[ -58   28  147 -116  -14   44  -32 -148  146   26 -112   82 -103  -35
  -48   77    8  -91   21   21  -32  -21  102  -24 -137   68   69   55
  -73  -60   89   60    7   79  114   57  132   24   52   27  -87] : (16)
[-369  111  340  498  -87  284  -32   77  145 -279   20 -328 -202  211
  -30   -3 -143  160  -51  236  -99  -59 -171 -128 -207  -63   29 -313
  269  128   80   76 -253  201    6 -279   40 -143 -376 -268   34] : (18)
[-104  -96  -16   -3 -158  193 -136  -15  122  114  -46   17  -44  -76
  -74  249   79 -207   55   35 -120 -124  161  -93  -60   35 -140   56
 -182  -28  -19   75 -119   10 -149   60  116  -38   19  111 -158] : (15)
[ 50 -13  -4 -35 -24  27 -15  70  35   9 -44  21  22  -1 -50  53  10 -72
 -42 -46  23 -38  21 -58 -49 110  50 110 -18  -1 -39  24 -21  29  23  28
  38  25  26 -27 -23] : (15)
[   8   81 -118   26    4   66   25   82  -46  -64  -99 -101   -7    7
  -58  -44   18  -37  -92  -76  168  -52  -80  -17    4   26  114   41
   87   24 -109  -35   77    2   74   34   38   57   -8  -93  -28] : (15)
[ 248   60 -105 -196  193 -325   72 -175 -362   45 -166  -30  -92  -22
   89 -289 -154  166  -73 -132  185 -201 -455  -18   23    1  594   43
  291  -30  -83 -125  263  -79  135  107   70  157   49  -53  239] : (20)
[ 390 -393 -211 -317  -66 -195  107  169 -123   37   33  268   80   43
   97   -4 -110  -52 -144 -263  -81   71   29 -128  -19  316  148  215
    0   28 -221  162  -21 -245 -291  174  -90  -46   17   78   38] : (18)
[ 92  25  -6  26  -1  66 -63  44  62  83 -31  18  65  31 -86 102   1 -70
  10   1  81 -47  37   4   6 119  -7 109   4 -15 -41  19 -40  66  54  11
  29  54 -63 -36 -23] : (21)
[ 164  190   53  -40  153 -139  -26 -176 -227  209 -171  -79   63 -131
 -129  -73   -8   21  133   48  354 -151 -226   87   82   24  144   97
   64   49   58   13  190  164  181  157  139  326   -8 -113  207] : (29)
[ 199 -238  -53 -220   73 -215   19   19  -39   13  107  220   46   10
  -43   18  -81  -69 -113  -66 -138   -4   91 -102  -91  140  234   77
   11  -36  -26    4   97  -93 -127   99   92   88  153   78  121] : (18)
[  20    3   11   10  115  -37   33   52   -8 -135  -43  -65  -93  134
   42  -46  -72   92 -162  -90    6  -76 -171  -48  -73   36  281  -53
  220  -13 -100  -71   45  -27  122  -95   23   -7  -34 -105   17] : (29)
[ 139  221 -186 -190   20  -90  -37 -424 -279  241 -382  -85 -128 -152
  -51 -158  -45  -24  149  -65  412 -228 -331   86  170  -25  353   10
  150   76 -118   29  205  -32  117  257  107  204 -161  -55  -22] : (18)
[ 152  167   54  124  277 -274  -71  -66 -329  135   63 -122  114  -88
 -177 -133  -67  131   86  175  232 -238 -339    2   55  -94  305  -43
  239   26  110 -197  250  189  139   50  226  395   63 -138  473] : (15)
[129  20 -16 -94  -4 -45  41  64 -17  -5 -70  61  27  -5 -38 -43 -19 -15
 -32 -72 113  27 -27 -33 -48 144 118 137  42   3 -32  20  40  30  92  80
  31  57  24 -61  29] : (21)
[ -75  184 -232  136  -91  215  -27  -16  -50  -18 -104 -105   38  -60
 -200  -17   57 -158   26   61  324  -28   95   39  108  -36  -67  -27
   -1   95  -91   29  122   39  -64  182  106  134  -89  -62  -50] : (31)
[ 341  -73   91   -8  113  -13   -2   46  -39  209  -17  100   96   30
   27  178  -82   44   60  -16   53 -129  -73  -10   16  164 -130  226
    0    6  -64   31 -150  141   36   57   -1   33  -66  -36  181] : (20)
[  70  -21  -24   11  -23   59  -58  132   99   18   23   14   66   72
 -144  141   -5  -67  -27    7    4   16   89  -16  -76   97   57   94
   37  -11  -36  -72  -24   75  111  -35   41   45   30  -52  -55] : (15)
[ 303 -348 -202 -332  -95 -125  127  174 -123   17  -40  213   29  -13
   86   16  -44  -59 -115 -266  -26   98   41 -104  -61  255   81  218
  -49   20 -190  144   31 -207 -210  216  -37  -28  101   77  -14] : (16)
[ 159 -106 -234   43 -187  261   50  190  -64   65 -106   -9   18   10
   82   60  -16  -51  -15 -114  149   11   14    1   24  121 -215  217
  -52  -57 -184  101  -87  -63 -155  160  -57 -126 -122   60  -62] : (18)
[ -94  104 -149   84  -75  173   -7  -27  110 -140  -80  -62  -54  102
  -83  -70  -47 -117 -145  -26  102  -10   73  -11   10   40  166  -50
  102   16 -122   30   19  -57  -19  -12   -6  -50 -171  -63 -163] : (26)
[  46   37 -151  158 -130  244   42  127  -54   -4  -38  -71    2  -22
 -115   30  -24  -11   64   79  224   55   29   11  -30  -22 -173   26
   79   44  -65  -22    0   99  -15  165   99   21 -120  -81   58] : (26)
[-237   45  324  280    1   54  -43  -96  155 -213  -15 -211 -175  232
  -39  -72 -188  105 -109  117  -96  -66 -197 -117 -112   82  272 -338
  326  185    6  199 -214   61  -28 -283  -29  -65 -489 -295  -30] : (20)
[-155  209   80   81   15  279  -48 -138  139    0 -280 -159 -203   32
   87  106   49  -27  -25  -55   93 -215 -116   19  -19  -38  -16   24
    6  -63  -79    5  -93   83  209  -63   39 -114 -108  -39 -212] : (29)
[-394  102  355  223  -50  117  -28   18  184 -251   -1 -189  -99   33
 -171   37    9  -70  -78  167 -115  -24   66 -158 -212   -2   46 -191
   -8  181  161  140 -102  197    2 -152  122   44  -41 -203  -30] : (21)
[ -17  170  -13   80   -7  268 -124 -153   79  194 -227  -91 -118  -35
   25  176   59  -47  120   12  155 -233  -98   59   59  -35 -122   65
   -1  -99  -78  -32  -92   97  161   32   90  -39 -156   18 -137] : (21)
[  59   58 -253   65  -62   13   -2   33 -167    6   -5  -82   42  -62
 -302  -73  -12  -16  103   98  361   97  -44   33   53  -39   94 -177
  263  175  -86  -54  203   28    8  212  188  270 -166 -194   93] : (21)
[-308   54  290  373  -54   45  -34   68  116 -353  106 -224 -108  266
 -116  -95 -197  102 -147  191 -160  -10 -111 -187 -174   49  312 -344
  304  234   52  113 -176   98  -97 -295  -13  -54 -323 -292   47] : (13)
[ 150 -268  -50 -121 -142 -235  -48  166 -170    5  192  157  103   22
 -124   37 -156  -45  -17   82 -291   -2   81 -209 -216  107  354  157
  -40   18   84 -101   44   -7 -227   77   85   56  329  130  201] : (26)
[ 138   38  -46  -16   30  -10   14   86  -39    2  -38   16   76   36
 -118   63  -24  -29  -16  -21  131  -17    8  -21   -7   97   66  100
   46   96  -75  -30   26   86   72   66   36  103   43  -98   48] : (29)
[ 98  49 -29  -7   0  59 -36  35  -5  97 -90 -22  32 -28 -68  82  22 -52
  26 -28 120 -87 -44  -9   4  75   1 125   9   1 -58 -16 -19  77  94  50
  52  64 -17 -50  -5] : (15)
[  36 -119  -32  -13   32   90  -23   79   18   16   -3   46   -2    2
   32  207   32 -108  -86  -62 -109 -170   84 -104  -28   43 -101  105
 -136   -7 -102   17  -66   -3 -147   47   63  -34  136   86    3] : (31)
[ -24  228 -241 -105  -53   52   16 -176  -36   -3 -269  -74  -10 -106
 -185 -146   73 -203  -31 -113  412  -25  -10   46  166   68  167  -20
   53  159 -166  127  167  -64   44  193   45  177 -166 -146 -190] : (15)
[  32  -50 -162  407 -125  427  -34  303  -48   43   43 -190   68   78
   -8  174   -9   15   30   87  164  -53   -1   30   49  -16 -429   51
   31  -33 -140   28 -145   78 -184   35    4  -76 -245  -21   67] : (13)
[ -91  112  440 -149   45 -135  -23 -240  245  -67 -120  113 -105   42
 -116   56  -66  -56   12   60 -122  -12   70 -116 -193  189  258  -15
  -17  157  160  156 -122  194  205  -75   74   52   -6 -160  -76] : (31)
[ -73  114   66   -2  -44   69   -8  -17  160 -117 -101   -3  -61  102
  -40  -57  -37  -43  -91  -30   46   43   37  -13  -91  128  204   36
   68  -33    4   48   -4   25  147  -61   -4  -36  -79  -73 -143] : (29)
[  40  -47  -60   -6   78  -74   63  165  -46 -137   59  -54   16   30
 -171  -34  -16   29 -111  -19   92   71  -47  -49 -102    6  185  -92
  221   85  -55 -107  144   31  115   15  129  165   43 -184   97] : (15)
[ -53    8  103   60  -21  -87  -24   39   56 -167   63    8  -55  145
  -70 -105 -129   71  -76   65  -74   43  -61 -105 -144  103  355 -112
  228   29   42  -12    1   14   41 -102   47    6  -99 -115   48] : (29)
[ 354 -306 -116 -150   46 -179   28  251  -58   24  184  212  144  134
    2   56 -141   16 -149  -99 -163   56   64  -71 -118  204  217  228
   63 -118  -73  -95   37  -82  -72   14  -22    6  167   88  154] : (20)
[-359  194  206   28 -269  116   96  -82  193 -329 -154  -53 -159   -5
  -96 -323  -61 -106 -105   70   46  226  131  -99 -253  124  257  -37
  -14   43  208  247   29   59   40   21   38  -64 -101 -123 -159] : (26)
[  50  -74 -152  -63 -208  174    1  155    1   45 -114    6   -7  -48
  -13  101   48 -110   10  -95   52   15   61  -56  -63  103  -87  196
 -100  -26 -100   39  -53  -22  -47  128   17  -69   47   50 -136] : (15)
[ 121   35 -128  141   49  -14   -7  231 -109 -106   77  -87   70  190
  -73  -45 -121  117 -108   18   73   -7 -119    0  -64   20  290   52
  245  -45  -71 -225  106   42  129  -83    2   48   54  -79  125] : (31)
[  91  137 -105  189  154 -137  -77    6 -467  137  -35 -306  123  -82
 -239  -13  -39   68   98  146  310 -284 -344   17  109 -164  219  -49
  166  194  -20 -164  249  172    8   96  175  410   99 -156  353] : (29)
[ -55  192 -257  154 -173  215  -11  -25 -119  -20 -107 -103   11  -77
 -225  -45    3 -117  100  119  334   -8   56   -1   82  -63  -43  -52
   48  163  -84    3   92   70  -97  242  126  113 -112  -86    2] : (13)
[-133   30  -29  103  -87   95  -29   36  -12 -117   11  -34  -47   16
  -36  -36  -38  -70  -74   71  -61  -77   53 -107 -100  -18  126   11
  -29  -39   36  -19   37   15 -120   31   95  -28   90   60   35] : (13)
[  81   44  -43  102   55   91   11   96  -29  -25   17  -21   17   50
  -55   58  -51   19  -40   47   59  -73   -7  -21  -58  -20   18   76
   68  -33  -32 -133   25  110   73   33   87   26   67  -28  121] : (18)
[-215   19  128   54 -120  -47  -29    0  -22 -164   47  -17  -31  -25
 -128  -97  -56  -88  -48  147 -132   -8   91 -165 -197   19  251  -23
  -71   41  186   52   77   69 -140   31  139   68  176   22   89] : (16)
[ 391 -379 -190 -442  -28 -313  136  -33 -213   63  -36  378  -74  -75
  260 -148 -117   19  -87 -292  -94  -27 -126 -200    2  279  240  139
   43  -24 -201  190   19 -332 -355  300    5  -83   -4  153  141] : (13)
[  67  -47  -55   45   36  100   -5  184   -1  -22   -3   -3   51   51
   53  129   19  -62 -131  -86  -48 -141   30  -72  -25   69  -48  191
  -99  -63 -100  -37  -43   14  -56  -11   -3  -50  150   62   21] : (29)
[ 152  -64 -182  -73 -193  341  -62   17   33  255 -267    8  -10  -34
  105  312   59 -199   52 -164   59 -189   85   15   73  129 -299  369
 -291  -62 -221  121 -211  -17 -108  142  -89 -179  -13  174 -272] : (18)

[  88   86  290 -233    0  186   26  -76  112   96  -63   22 -127  -72
  -34    9  111  -62  115  102    7  -56   65  190    3  -92  153   38
  112 -180  -63   28   61 -139   35  -48  -65   69  218   46  -54] : (224)
[-333   71 -253  157   29 -179   77 -204  -32 -162  233  -73  127   16
  149 -124  -29   87  114  -86   -5 -125 -194   49  -46   80 -113 -158
 -131   61   68  -96 -233  182   16   37 -101 -161 -176 -139  264] : (226)
[ 194   64   50 -316 -120  110   89  -56  216  182 -350  144 -252 -206
  -66  120  -83   19  248 -187   34   90  143   18 -158  -89  172  136
  -47 -345  169  238   33 -128  188  -38  224  109   91   93   54] : (229)
[-202  233 -292    9  106 -206  252  -53  -22  220   30  -14  -20 -152
 -172  115   39  199  127 -102   25   77 -369   33   32   54 -179 -156
  222  202  232 -138 -268   54  119   31 -108   46 -278  160  205] : (209)
[-128  -84  -39   93    9 -145   90   39  -36 -255   58   70  -80  118
  227   16  -69   48  -61 -264 -164  -77  210   61  140  -76  -75   92
 -360   33   65  115   76   14 -135 -157  -17   47   93  -90  355] : (228)
[-165 -223  133  -48 -195   65  131  -67  -85 -156    0  221  -14  224
   22  -11   87  -41  -10  -65 -105   55  313   47   21 -158   18  -34
 -235 -256  261  126  113    2  -37   -5  -13 -143  265 -170  153] : (215)
[-362   89 -331   95  152 -238  162  -43   -9 -147  238 -147   15  -34
  233 -210   -7  -48   80 -136  -11 -223  -84   31   24  160 -140   -6
 -347  123  -38  -47 -171  217  -12  -69  -82  -60 -156  -96  293] : (225)
[  91    2  328  244   -4   72   53 -208 -124   92  -64   93   16   31
 -305  116  149   -3  137   76 -131   82 -334  178   57  -60  -29  -87
  564   49  147 -131   -4 -306    6  -83 -189  222  165  154  238] : (224)
[-144 -244  387   53  -92  173   23  -91 -116 -255  225  138   42  369
  -14  -88  188 -108   23  173 -157   36  173  153    8 -245   10  -47
  109 -210   44  -20  144  -86 -105  -65 -200 -150  369 -217  115] : (215)
[  20 -175  124  135  246    6   -2  206  -66 -169  -22   -5    1  138
  209 -199   12 -179  -17   48 -329 -292  288   33   29 -139  190  236
 -294   -6 -134   22  300  -12 -209 -178  -63  108  245 -104  370] : (228)
[-316  -42  107  132 -120 -119  138 -347  -84 -223  108  103  103  139
  100   97    3  181   62 -215 -163  126  -10  119  115  -86   -4 -157
  -19  -11  318   18  -92   -1  -36  -79 -146   11  184 -109  332] : (208)
[ 235   -9 -251  -82   77   96   50  346   97  230 -104   -8   47   57
 -127  -59  103  -51 -151   50   59   55   99  -25  -55 -400  254  109
   84   96   17  -51   61  154  -64   31  -18  -93 -110  125  -38] : (221)
[ -65 -157 -242   -6  -71   69   65  110   39  -31   -5   51   16  120
   38 -247   90 -221  122   -5   -6 -113  157  -90 -233  -64   93   32
 -255 -310  145   89  -30  141   24   24  105 -159  -37 -121  159] : (223)
[-176 -118  230  169  132   -5   44  -95  -97 -256  157  -35   84  203
  206 -141   53  -83   -4   22 -228 -154  115  129  148 -102  131   52
 -110   11  -30  -23  126   -1 -170 -160 -193   88  287 -148  321] : (225)
[ -64  -95   21  204 -186  -62   43 -210  -20 -265   -1  103   48  142
  146   56  -45   63  -33 -339  -89   54   52   80  112 -125   25  -27
 -161  -52  242  129  -43  -28 -114 -129  -10   50  129  -78  330] : (227)
[  10 -193  147   23 -285   69   35 -155    4 -283   20  216  -81  170
    6    7  -31  -42   13 -202   16  124  176   80  -59 -230 -110   66
 -169 -201   80  168  102  -55  -20  -60   51 -252  221 -199   94] : (221)
[ -86  -53  116   56  214  -64   32   62   68 -310   94  -63  -21  106
  330 -135  -13  -76   42 -178 -362 -144  224  103  -16 -245  172  245
 -261   45 -126   49  177    7 -225 -333 -111   76  300 -131  387] : (227)
[  88   74 -167 -228   74  103   65  338  104  219  105   -8  -43  158
 -101   87  121  144 -113  140  119  129   49   37   74 -341  120  -62
  274    8   64  -65  -85  115  -15   76 -101  -22 -201  120  -88] : (227)
[ 227   34   33  176 -192   22    5 -241   -2  144 -352  142   -8 -154
 -167  175  -52   74   90 -214   11   30 -176   77   21   25   93  -64
  146  -73  291   74  -66 -205   69   22   98  218  -10  186  240] : (224)
[  31 -134  -18   53  -11  166 -103   45   42 -163  161   -8  158  235
   73 -227   56  -92    8  159  -15  -93   68   32 -190 -323  179   -5
    9 -156  -92  -58   31  147  -98   51  -71 -314   24 -220   37] : (224)
[ 186  161 -281  104  182  -56  -59  256   82  108   59 -143    7  -40
   29  -11    7   68 -128   -6   61 -148 -160   88   71 -137   36   32
  107  281 -174 -135  -94   68 -109  -16  -89   71 -305  171  115] : (223)
[-328   16   70   34  -78 -144  113 -267  -21 -258  173   47   -6   89
  215   77  -21  165   51 -226 -117   27   69  156  140   -4  -73 -104
 -172   -9  164   50  -95    8  -37 -105 -122   24  138 -109  291] : (208)
[  77   22 -264 -118  -85   50  174  125   33  316 -174  129   -9  -25
 -290   61   96   42   39   -8  114  159  -70  -68 -103 -185   57  -75
  167  -87  314   -5 -101   76  120  135   55  -95 -181  129    2] : (223)
[ 291  -14  175  226    9  106  -93  -40  -43  112 -208   39   62  -11
 -112   69   45   -8  -42   41  -85  -96  -94  142   99 -107  211    0
  249   61   40  -60   82 -195  -88  -19  -69  245   77  174  201] : (215)
[ 319  -21 -206  378   78   10  -88  205  -75  140  -41  -36   77   28
 -227  -75   67 -104 -108   93   77 -125 -292   38    1 -102  -46   30
  280  259 -116 -176  -13  -45  -80   44  -63   40 -265  185  159] : (229)
[  85 -180  -49  454   12   69 -232   60 -141 -229  302  -64  132  324
   48 -199   -2  -86  -65  244   96 -264 -173   71   45    1 -109 -102
  147   -3 -212 -136  -55   14 -111  116 -105  -68 -234 -127  216] : (225)
[ -37  -49   -7   28  -57  136 -106  -22   82 -239  336  -51   68  235
   91 -189   73  -61   39  119   90  -54  -50  111 -152 -243  -17  -55
   90 -134 -176  -66  -94  106  -65   14 -115 -323  -40 -216  -19] : (209)
[  -6  -57 -172  251  173  -31 -163  166  -14 -242  307 -169   72  197
  260 -242  -52  -63  -79  124   18 -336  -10   71   32  -42  -15   35
 -141   92 -324 -102  -22  143 -154    6  -96  -77 -209 -138  219] : (225)
[-488  128 -351  -24  213 -278  244   37    0 -131  305 -122   27   42
  253 -107   27  110   63 -154 -126 -104  -36   18   50   24 -116  -69
 -273  146  100  -74 -206  264  -49  -99 -157  -62 -151 -100  324] : (209)
[  15   52 -224 -189   -3   56  226   66   49  372 -239  104    4 -107
 -272    0   93    2  154   33   55  115  -69  -98 -159 -137  162  -46
  134 -152  337   -1  -79   96  168  124   66  -62 -109  107   25] : (227)
[-102  231 -136 -414  163   46  116  107  239  184  112  -96   -7  -26
   43   46   57  220   93   69   12  139   27   75 -101 -359  263  -42
  209  -15   34  -81 -141  197   61   11 -128 -109  -86   33  -84] : (226)
[ -58 -190   11  205  -80  -60   23  -47  -76 -184  -89  119   27  130
  144  -23  -14  -39    1 -191 -226  -92  236   39   25  -46   93   44
 -286  -95  195  107  102  -46 -101 -101   24  106  170  -55  410] : (208)
[  83   43  -50 -334  -84   17  180  178  117  167 -211  172 -262  -71
  -55  196    7   99  -15 -192   14  119  275   43   55 -165   21   93
 -157 -130  191  180   66  -51   58  -36  106   59   43  123   30] : (223)
[ 227  107   97   45   -5   40 -101  -18  126   23  -80  -33  -92  -55
   61  137   -6   81    0 -121  -37  -41  -18  203   86  -99  139   43
  157   45  -53   21  -25 -180  -57 -124  -41  278   22  192  171] : (226)
[ -10  110  132 -405  223   78  171  224  165  158  -58  -65 -255 -112
  104  -69  144 -156   73   49  -90 -123  317  130   60  -81  203  236
 -177  -87 -135   80  161  -32   -2 -187  -54  196  246  107    7] : (221)
[  14  -74  239 -107    7  101  -58  -70  127 -348  130   -4  -86   70
  253 -187  -49 -141   42  -55  -73 -135  258  164 -110 -261   70  238
 -302 -115 -333   92  212   17 -109 -164  -37 -264  318 -268   34] : (225)
[ 156   21  -86  400   51  -12  -12   22 -120   93   74  -15   97   51
 -311  -31  141  -59   -4   97   27  -16 -471   97  -19  -83 -172  -77
  491  267  -29 -244 -105 -110  -47    2 -177    7 -191  156  185] : (223)
[-174  -66  -73 -147  126   74   18  197  110 -159  313  -74  -25  230
  163 -229  130 -109  114  141 -106  -77  183   51 -215 -244   71   60
  -55 -175 -132  -38   -8  149  -52  -88 -109 -206   40 -180   91] : (215)
[-200   -6 -110  204  126  -82   17  -15    9 -255  400 -117  123  279
  124  -96   33   89   50  -24  -92   60 -192   73  -23 -256  -30  -58
  237  121  -26 -135 -165  128 -108 -126 -225  -82  -90 -124  281] : (221)
[  64  114  225 -305   79  129  100  -29  191   88  -84  -35 -214 -155
   18  -59   97 -160  184   -5  -28  -43  122  167  -71  -97  165  198
   -4 -148 -135   79   98 -112   61 -176  -26   98  275   63  -19] : (225)
[ 228   74  267 -164  -31  185  -17 -124  158   59 -186   48 -106 -167
  -76  -24   44 -111  152   -7  -29  -33   14  170 -163 -195  174  150
   90 -132 -126   40  126 -159   28  -95    3  -50  256   26  -40] : (224)
[ 171  123 -184 -228   15  143 -100  169  205  184   36  -57   21   30
    4   35   -3  174  -22  146  174   25   34   62  -87 -296  253  -76
  201  -75  -54  -57 -121  143   47  163  -13 -112 -249   63 -136] : (208)
[-238 -122  -49  -13   30 -148  185  163  -56 -197   86  118  -81  253
  212  115    9  146  -98 -253 -272   58  343   33  193 -188   -6   30
 -283  -12  274  121   66   37 -155 -177  -69  127  130  -55  404] : (209)
[-110  -78   32   10   44  168  -93  -34  -11 -142  308  -89  164  255
  135 -257   44  -53   -3  326  137 -192   13   66    2 -135  142 -121
   15 -172 -157  -95  -47  205  -42  167 -136 -257  -55 -255  -43] : (225)
[-373  -42 -232  180  154 -169  214  -20 -119  -60  178  -68   40   56
   61 -258  115 -180  176    4 -105 -196 -106  -32  -34  200 -122  -30
 -185   -7  115  -66 -117  128   23  -63  -92   25  -61  -74  372] : (221)
[  94 -126 -213   93  -39   77  177  207 -197  391 -200  172   49   25
 -444  -79  192 -159  -40  247  137  -39  -98 -102  -11    8  -57  -96
  123  -36  254 -100   31   39  101  259   19  -99 -183  129   15] : (228)
[-264  -32   31   16  -53 -130   84 -133    2 -247  153   76  -68  147
  202  111  -55  192   92 -217 -170   61  128  107   63  -61  -68  -61
 -116  -83  180   83  -71  -21  -21 -118  -65   64   85  -95  350] : (208)
[  54  203 -295   97  179 -133   73  165   86   83  103 -134   52  -40
  -25   32   65  112 -107 -140  -18   38 -245   99   45 -261    6   25
  205  400  -50 -173 -143   98 -121 -121 -177   16 -214  177  150] : (223)
[-293  -71 -308  210  200 -187  159   99 -152  -65  119  -85   64   16
  134 -318   55 -213   23   35  -78 -363   18  -41   23  214  -99   36
 -436   94  -28  -74   -2  200  -47    4  -55  -51 -109  -98  337] : (225)
